(in the rows, 128 means zero)
Each row of numbers stands for one node and depends on some of the facts below. Use the named rows to name the rest.

Some facts about the nodes:
η: belongs to class; Λ: is directly followed by; γ: sits directly inside
η nusur <- Q590 Q285 Q410 Q683 Q932 Q923 Q397 Q174 Q660 Q252 Q87 Q770 Q116 Q748 Q64 Q771 Q433 Q557 Q208 Q214 Q687 Q69 Q89 Q249 Q696 Q880 Q97 Q184 Q204 Q580 Q274 Q901 Q642 Q263 Q178 Q709 Q148 Q492 Q110 Q234 Q58 Q930 Q643
η fadin <- Q326 Q579 Q767 Q40 Q927 Q240 Q883 Q291 Q693 Q890 Q112 Q368 Q236 Q101 Q929 Q57 Q629 Q269 Q500 Q598 Q316 Q203 Q716 Q828
η tridor <- Q724 Q967 Q946 Q576 Q278 Q489 Q360 Q182 Q534 Q711 Q684 Q317 Q32 Q187 Q977 Q275 Q961 Q77 Q830 Q450 Q545 Q53
η zodro <- Q797 Q835 Q919 Q918 Q913 Q610 Q493 Q45 Q941 Q200 Q719 Q943 Q16 Q168 Q565 Q812 Q728 Q414 Q43 Q365 Q978 Q917 Q783 Q267 Q330 Q202 Q119 Q342 Q733 Q704 Q551 Q790
Λ (each to the one after it):
Q410 Q696 Q545
Q767 Q830 Q326 Q119
Q493 Q721 Q969
Q946 Q724 Q972 Q182 Q492
Q883 Q368 Q214
Q200 Q397
Q358 Q979 Q330
Q770 Q342 Q629 Q977 Q929
Q794 Q110 Q345 Q359 Q880
Q116 Q748 Q917 Q240
Q278 Q208 Q16 Q360 Q450
Q588 Q557 Q186
Q489 Q978 Q913 Q719 Q414
Q565 Q249
Q812 Q711
Q771 Q69 Q961 Q923 Q174
Q728 Q890 Q927 Q40
Q433 Q598 Q64
Q43 Q204 Q236 Q89
Q687 Q323 Q967 Q702
Q602 Q697 Q87 Q823 Q348 Q382 Q385 Q408
Q534 Q187 Q576 Q365
Q684 Q317 Q500
Q488 Q783 Q579 Q112 Q919
Q269 Q693 Q32 Q184 Q101
Q580 Q374
Q901 Q716
Q572 Q252 Q549
Q263 Q551 Q274
Q178 Q483 Q45 Q337
Q709 Q615 Q798 Q797
Q491 Q911 Q243
Q465 Q454
Q733 Q57 Q285 Q943
Q234 Q683 Q642 Q828 Q53
Q316 Q835 Q790 Q267
Q58 Q590 Q148 Q202
Q930 Q168
Q643 Q660 Q941 Q610
{Q590 Q202 Q148 Q58} γ Q243
{Q326 Q767 Q119 Q830} γ Q572
{Q724 Q946 Q182 Q972 Q492} γ Q558
{Q285 Q943 Q57 Q733} γ Q602
{Q410 Q696 Q545} γ Q345
{Q683 Q642 Q234 Q828 Q53} γ Q615
{Q932} γ Q798
{Q797 Q798 Q615 Q709} γ Q300
{Q835 Q267 Q316 Q790} γ Q408
{Q923 Q174 Q771 Q69 Q961} γ Q702
{Q397 Q200} γ Q549
{Q579 Q919 Q112 Q488 Q783} γ Q341
{Q967 Q687 Q323 Q702} γ Q542
{Q721 Q493 Q969} γ Q958
{Q918} γ Q323
{Q913 Q719 Q489 Q414 Q978} γ Q794
{Q348 Q697 Q87 Q823 Q408 Q385 Q602 Q382} γ Q761
{Q610 Q660 Q941 Q643} γ Q465
{Q40 Q927 Q890 Q728} γ Q358
{Q411} γ Q7
{Q979 Q358 Q330} γ Q33
{Q240 Q116 Q748 Q917} γ Q385
{Q45 Q337 Q483 Q178} γ Q166
{Q549 Q252 Q572} γ Q612
{Q883 Q368 Q214} γ Q721
{Q576 Q365 Q534 Q187} γ Q911
{Q291} γ Q672
{Q374 Q580} γ Q998
{Q693 Q101 Q269 Q184 Q32} γ Q374
{Q770 Q929 Q629 Q977 Q342} γ Q972
{Q794 Q345 Q880 Q359 Q110} γ Q220
{Q278 Q16 Q360 Q208 Q450} γ Q488
{Q588 Q557 Q186} γ Q799
{Q236 Q43 Q89 Q204} γ Q979
{Q64 Q433 Q598} γ Q823
{Q911 Q243 Q491} γ Q648
{Q168 Q930} γ Q411
{Q565 Q249} γ Q186
{Q812 Q711} γ Q454
{Q454 Q465} γ Q595
{Q97} γ Q348
{Q684 Q317 Q500} γ Q491
{Q468} γ Q769
{Q274 Q263 Q551} γ Q969
{Q901 Q716} γ Q697
{Q275} γ Q483
{Q704} γ Q468
{Q77} γ Q337
{Q203} γ Q382

Named rows:
[136 117 123 111 137  75 139 138 149 168 119 137 113 165 141 148 116  97
 128 153 200 102  91 105  75 135 122 120 154 101 125 147 135 112 122 195] : Q57
[142 143 108 129 136 142 156 128 140 119 120 124 117 167 148 142 118 106
 134 139 143 113  91 118 107 147 138  85 145 122 119 133 106 106 117 106] : Q930
[159 153  18 134 133 150 141 151 124 113  59 137 107 147  90 124 102  90
 135 124 133  81  73 136 125 152 120  55 171 118 140 162 144 170  82  88] : Q728
[172 140 124 122 156 148 165 113 142 132 138 122 132 149 157 156 122 111
 139 128 142 124 114 106 101 152 151  96 137 114 112 127 109  97 127 118] : Q208
[159 127 106 125 153 142 159 121 139 124 138 111 130 152 145 139 132 110
 121 149 129 117  88 112 100 174 140  79 158 106 128 120 122  82 102 105] : Q278
[ 43 130 132 112  67 139 153 120 133 140 108  84  97 118  66  94 176 120
 159 177  77 134 200 140 164 136  81 122 120 159 165 129 135 134 145 146] : Q243
[119 122 138 112 103 160 182 142 160 125 110 152  80 165 116 119 121 120
 134 171 112 100 187 123 125 154 104  91 125 134 101 121  99 108 170 153] : Q590
[178 113 100 133 132 136 140 106 139 141  94  75 150 128 105 146 155 137
 138 141 131 116 126 109 103 135 135 110 146 120 140 115 113 151 103 109] : Q919
[ 93 156 122 131 121 124 149 114 124 140 161  78 140 115 131 116 162  87
 181 126 117 159 120 135 141 147 130 120 135 111 170 141 144 113 106 113] : Q341
[162 131 105 124 147 141 156 117 145 135 120 113 136 145 139 138 138 117
 139 140 141 112 112 112 103 155 137  99 152  93 119 122 128 117 113  97] : Q783
[159 140 114 123 153 146 175 140 150 153 137 148 122 150 155 136 112  91
 150 139 149 115 113 121 106 165 134 107 145  76 102 143 139 104 124 109] : Q565
[163  94 134 104 114 148 169 114 144 109 118  73 155 131 118 148 136 127
 127 135 135 118  96 123 106 154 137  76 154  95 148 126 119 138  92 128] : Q967
[117 109 119 100  90 130 130 130 149 116  64  97  82 143  52 131 163 160
 110 184 100 102 192 116 117 133  93  92 147 155 138 108 103 154 126 134] : Q500
[123 104 125 114 100 153 169 138 153 128 106 134  87 154  92 112 130 131
 114 188 102 103 180 124 112 170  99  90 138 136 116 120 116 114 142 150] : Q317
[110 114 122 114 109 159 178 153 156 123 116 155  81 164 115 111 118 113
 114 188 106  99 164 126 114 176  98  81 147 121 110 119 122  90 149 150] : Q684
[109 126 102 134 130  82 133 117 148 145 108 125 123 180 145 148 110 101
 127 156 194  89  50 109  87 117 128 103 169 131 129 133 116  98 121 174] : Q116
[106 164 154 120 121 133 183 137 126 172 190 123 129 116 155 119 135  57
 204 112 132 170 147 138 135 166 131 144 107  79 146 176 153 112 134 149] : Q595
[151 120  88 131 133 130 139 110 133 114 110  87 129 148 111 138 144 131
 116 160 124 111  85 117 105 159 137  75 172 135 146 112 117 104  90 100] : Q724
[133 118 135 171  67 159 126 134 147 159  95 104 101 195 141 151 130 126
 128 187 124 136 101 141  73 119 138 124 188 100 105 131  97 184  50  48] : Q913
[157 148 122 124 148 152 169 126 145 130 138 140 119 154 161 145 108  97
 140 126 143 121 108 115 100 158 145  92 133 109 113 138 110  96 125 119] : Q263

Name these rows:
No name comes twice in this set of rows, the named rows included.
[120 115 135 111  91 161 171 137 156 128  96 133  85 154 100 126 127 131
 124 176 108 101 197 119 126 142 103  96 121 146 115 120  97 131 166 155] -> Q148
[ 48 160 175 163  57 151 150 152 133 178 162 115  97 183 178 125 126  59
 173 167 118 179  97 164 102 137 135 147 159  83 120 175 137 143  65  61] -> Q794
[114 198  92 154 169 114 147 119 109 190 202 133 117 121 149 114 164  62
 200 134 109 174 158 104 115 173 146 164 102 138 139 147 153  67 141 109] -> Q615
[108  98 109 122  85 149 153 131 147 120  81 110  91 150  71 117 146 145
 105 198  94  96 171 122 119 157  95  81 150 154 134 102 104 126 136 142] -> Q576
[ 98 129 128 113 109 159 174 139 162 115 105 156  75 166 122 115 117 123
 122 174 111  91 164 122 124 155 103  78 135 135 105 111 103  98 165 139] -> Q58
[ 81 157 176 154  73 150 167 154 127 186 182 121 110 156 171 124 125  56
 195 140 124 188 133 155 108 149 129 158 130  79 132 178 136 152  88 109] -> Q220
[ 94 188  51 127 109 140 153 159 106 131 116 127 109 119  99 106 107  38
 178  92 124 127  95 161 157 153 114  77 141 120 178 209 172 159  88 107] -> Q358
[ 69 151 174 154  62 154 151 150 130 187 167 108 108 158 158 133 132  64
 184 156 114 186 121 158 107 134 133 156 145  88 130 179 132 155  74  85] -> Q345
[117 120 205  75 102 157 200 118 141 142 176  58 182  83 149 135 146  85
 191  81 139 169 135 148 150 148 128 115 113  53 170 176 148 144 113 160] -> Q702
[165 156  37 137 120 148 142 148 121 111  66 131 104 144  94 141  91  86
 131 108 131  92  89 134 123 137 130  55 150 153 154 170 120 184  94 115] -> Q204
[112 178 112 152 149 117 155 125 113 182 189 123 120 125 145 113 159  69
 205 129 115 178 153 123 126 173 137 157 103 130 151 146 150  91 134 128] -> Q300

The same nodes again, as new rows of numbers:
Some nodes and their rows:
[152 139 116 166 106 149 142 140 185 160 115  80 120 111 129 135  92 186
 134 111 158 150 115 159  96 119 125 117 121] : Q958
[144 128 108 170 117 133 137 154 177 148 124  79 117 126 121 164  89 204
 132 158 158 141 124 164  97 110 127 129 109] : Q812
[152 125 164 178 126 173 113 148 142 151 199  76 123 114 133 148  73 193
 123 105 176 134 156 190  41  86 116  75  85] : Q365
[147 114 124 165 105 146 138 132 171 168 136  95 116 107 129 125  80 169
 136 141 175 168  88 174  90 117 126 115 114] : Q32
[144  87 160 172 106 136 128 161 179 148 150 110 134 100 102 140  60 158
 140 179 170 160  64 165  65 123 124 109 110] : Q236
[147 124 130 175 132 132 119 156 175 140 137  85 110 108 128 152  91 185
 128 142 163 153 115 161  93 112 128 113 119] : Q168
[167 137 138 174 115 163 135 142 165 173 146  65 115 123 138 149  81 187
 126  93 175 140 146 173  76 100 115 101 114] : Q648
[106 161  40 178 104 125 124 131 148 136 159  84 116  76 142 142  50 204
 147 156 174 172 101 124  45 109 164  90  80] : Q719
[137 113 136 171  96 149 134 145 169 135 149  98 143  91 116 120  70 180
 146 141 158 149  93 147  58 119 124 100 103] : Q112
[140 123 125 170 101 153 140 147 191 156 127 108 111 116 124 138  86 151
 134 126 167 160  98 167  84 120 132 113 125] : Q642
[142 123 127 167 115 143 126 152 179 153 136  99 116 107 119 145  90 182
 128 136 169 170 100 180  78 110 132 109 110] : Q45
[152 139 115 166 107 150 142 139 185 160 116  81 120 111 130 135  92 186
 133 111 158 149 115 159  96 118 125 117 121] : Q595
[128 130 128 163 112 149 125 144 177 130 147 101 131  98 118 124  92 191
 136 134 149 149 104 168  74 118 130 102  98] : Q119
[132 117 128 166 103 151 136 125 165 144 154  98 131  94 129 105  75 178
 144 147 155 151  93 160  80 120 127 107 100] : Q182
[140 124 123 172 101 152 140 147 188 157 129 107 109 115 127 140  83 152
 135 125 169 161 100 166  82 117 133 111 123] : Q274
[158 112 163 199 105 130 142 158 179 129 115 126 136  84 136 108  97 183
 127 137 138 210 101 178  81  70 136 129 112] : Q790
[140 144 118 163  99 159 139 131 183 147 130  90 133  99 127 112  91 188
 138 103 149 150 110 158  82 119 127 106 111] : Q337
[139 105 148 174  87 146 141 142 164 148 133  86 127  76 125 119  84 178
 140 121 151 135 101 153  54 132 127  94  83] : Q101
[152 139 115 167 107 149 142 140 184 160 117  80 119 111 131 135  91 187
 133 111 158 151 116 159  94 116 125 117 121] : Q166
[128 128 129 164 112 149 125 144 177 130 148 101 131  96 118 124  91 191
 136 136 148 150 104 168  74 117 130 102  97] : Q797

Which node is each row?
No name comes twice in this set of rows, the named rows included.
[141 126 124 170 119 138 127 152 174 144 135  90 117 108 124 146  89 190
 130 142 159 153 113 168  85 111 130 112 106] -> Q704
[153 134 150 190  91 149 152 137 183 127 114 113 150  79 141  81  96 188
 138 106 122 184 111 156  84  84 131 123 113] -> Q823
[168 121 162 195 133 165 122 153 150 165 183  68  94 135 149 172  66 157
 122 103 190 129 166 170  63  89 114  88 120] -> Q590
[109 150  55 183  95 121 128 129 142 149 145  74 101  59 151 141  62 201
 140 141 166 159 107 129  40 122 168  84  58] -> Q414
[138 141 120 159 100 160 139 132 188 146 127  92 134 100 123 111  94 186
 139 104 146 146 106 160  86 124 125 106 114] -> Q702
[137 162  51 172  98 135 140 130 169 174 123  77 108  95 143 147  64 188
 140 120 186 184 100 137  70 110 152 105 112] -> Q345
[175 138 130 178 118 163 142 145 158 183 148  49 114 143 140 173  75 200
 125 102 179 126 168 173  81  90 109 112 112] -> Q491
[171 107 147 207  90 122 165 159 171 132  99  99 149  98 138 123  80 196
 141 155 137 182 119 142  86  71 124 150 120] -> Q316
[152 114 128 175 102 140 139 151 170 150 132  85 129 105 123 142  74 182
 141 138 168 152 106 147  71 113 122 113 115] -> Q291
[131 146  71 191 114 125 133 142 165 147 140  83  93 104 151 158  57 163
 142 146 179 161 115 119  76 112 150 108 121] -> Q110
[116 138  84 189  85 137 142 128 157 149 139  88 100  73 152 129  66 166
 142 126 158 145 111 131  49 127 159  88  76] -> Q880
[124 157  41 187 125 109 119 142 150 146 147  70  95  90 150 170  54 198
 139 162 187 174 111 118  68 108 160 102 104] -> Q978
[140 124 125 166 119 139 127 152 179 143 132  90 117 110 120 146  94 190
 130 142 157 149 110 170  88 117 128 114 109] -> Q918
[166 106 159 203  92 130 154 156 170 130 109 109 145  84 138 108  83 183
 140 137 140 188 107 146  75  79 125 132 119] -> Q203

The same nodes again, as new rows of numbers:
Some rows with their names:
[136 143 143 158 102 156 129 127 102 105 104 152  92 138 153 142 179 147
  92 101 190 176 105  34 177 160  87] : Q382
[151 167 120 147 145 148 153 114 137 103 139  95  71 147 147 129 147 126
  95 141 170  94  58 121  66 106 120] : Q323
[133 166 165 128  88 121  91 180 143 130 121 152 121  80 137 137 122  94
 170 105 137 112 103 119 105 166  86] : Q797
[ 99 191 158 138 173 142  98 116 117 129 173 135 169 109 131 124 124  82
 155 164 111 153  83 129 122 161 158] : Q208
[128 107 129 112 146 168 111 162 161 181  88 108 179  77 101 144 140  35
 143 117 193 129  21 113 119 110 173] : Q890
[109 129 179 136  99 126 129 130 151 148 244 166  93  95 100 108  94  66
 160  83 204  86 118  99 178 127 127] : Q719
[ 99  98 114 123  79 139 134 109 117 128 113  88 149 138 117 100 165 116
 155 155 149 156 111  82 160 197 140] : Q598
[135 125 134 151 173 153 165 166 150  69 131 112  95 132 205 149 129 106
 113  87 122 133  52 137 177 123  99] : Q243
[ 95  91 103 127  81 142 133 104 123 126 110  76 152 146 107  95 160 111
 161 162 141 147 109  94 156 199 147] : Q316
[115 175 169 120 159 118  89 143 119 131 169 147 142 103 148 142 146 109
 158 129 166 154  82 118 131 165 141] : Q182
[ 96 186 146 141 177 146  99 110 123 130 172 124 170 115 125 118 117  78
 159 171 101 143  79 141 117 160 166] : Q770
[ 99  99 115 123  80 139 133 110 117 130 112  89 149 137 118 100 165 115
 154 153 151 155 111  84 158 196 139] : Q716
[118 191 124 180 168 161  98 127 123 116 132 125 101 139 164 132 142  95
 106 121 146 133  88 120 135 122 135] : Q558
[103 156 126 138 136 142 114 137 137 138 158  99 155 111 136 117 129  86
 155 152 135 127  82 156 101 143 155] : Q883
[136 119 155 104 139 162 113 174 151 185  91 131 177  65 114 152 150  43
 134 102 214 145  22  89 129 112 157] : Q40
[117 169 152 120 137 135 102 137 129 136 143 111 118 115 145 116 128  64
 157 124 148 113  81 116 126 156 121] : Q704
[128 118 177  85 153 125 164 184 145  87 158 113 121 105 209 137 119  76
 170  91 120 136  37 126 185 166  82] : Q365
[139 146 153 154  96 153 130 133  94 107 104 164  90 135 159 145 187 153
  88  96 201 186 108  17 184 165  79] : Q385
[167 177 194  64 125  92 189 112 130 123 161 109 101 113 140 116 149 119
 120 167 189  91  53  92  36 137 113] : Q923
[102 160 125 138 136 144 113 139 137 138 160  99 157 111 137 116 128  85
 157 153 134 129  83 156 100 144 158] : Q767

Name these rows:
No name comes twice in this set of rows, the named rows included.
[101  97 107 120  89 150 114  96 118 119 112  80 129 154  94  98 150 100
 175 158 130 134  97  80 158 212 123] -> Q733
[147 168 179 136  73  77  77 209 162 126  88 182 125  53 142 158 135 132
 175  85 146 107 137 135  91 173  92] -> Q53
[136 119  96 170 176 196 103 138 162 142  74 106 124 119 103 155 136  61
 107 108 170 112  25 117 122  87 159] -> Q358
[126 151 144 146 112 118 113 150 166 120 102 130 145  89 110 126 108  92
 166 136  96  91 113 156  89 158 132] -> Q709
[143 169 123 192 108 147 102 172 154 106  90 152  93 104 146 152 130 125
 117  95 133 107 115 136 102 126  98] -> Q798
[107 122 168 147 124 122 149 106 165 140 216 153 116 100  86 103  86  67
 150 110 166  78 125 123 163 123 163] -> Q696
[110 122 111 204 137 161 136 108 166 120 198 133  74 138 101 114  98  89
 116  96 170  74 117 138 161  90 153] -> Q794
[131 121 121 156 177 157 163 159 157  69 130 101  97 140 197 144 125 101
 119  96 112 123  51 150 172 123 107] -> Q911
[108 201 182 121 169 118  76 145 103 136 186 164 151  98 161 147 153 110
 158 131 170 179  81 105 139 169 139] -> Q450
[172 185 206  61 120  89 188 119 127 123 162 122  99 106 147 120 155 124
 115 161 201 101  54  80  41 136 106] -> Q174
[132 138 130 161 107 160 129 121 107 103 102 141  93 144 144 138 175 143
  96 108 180 167 104  46 172 159  96] -> Q348
[134 176 165 142  97  99 104 164 163 129  79 146 135  75 130 125 115  87
 160 114 107  89 134 141  96 160 121] -> Q932
[113 169 143 125 137 147  95 136 128 131 161 115 131 113 130 124 123  78
 166 140 134 121  71 129 106 158 123] -> Q551
[135 166 162 145  48  99  98 211 163 136  89 161 144  52 148 139 128 115
 166  98 134 111 140 149  84 159  98] -> Q828

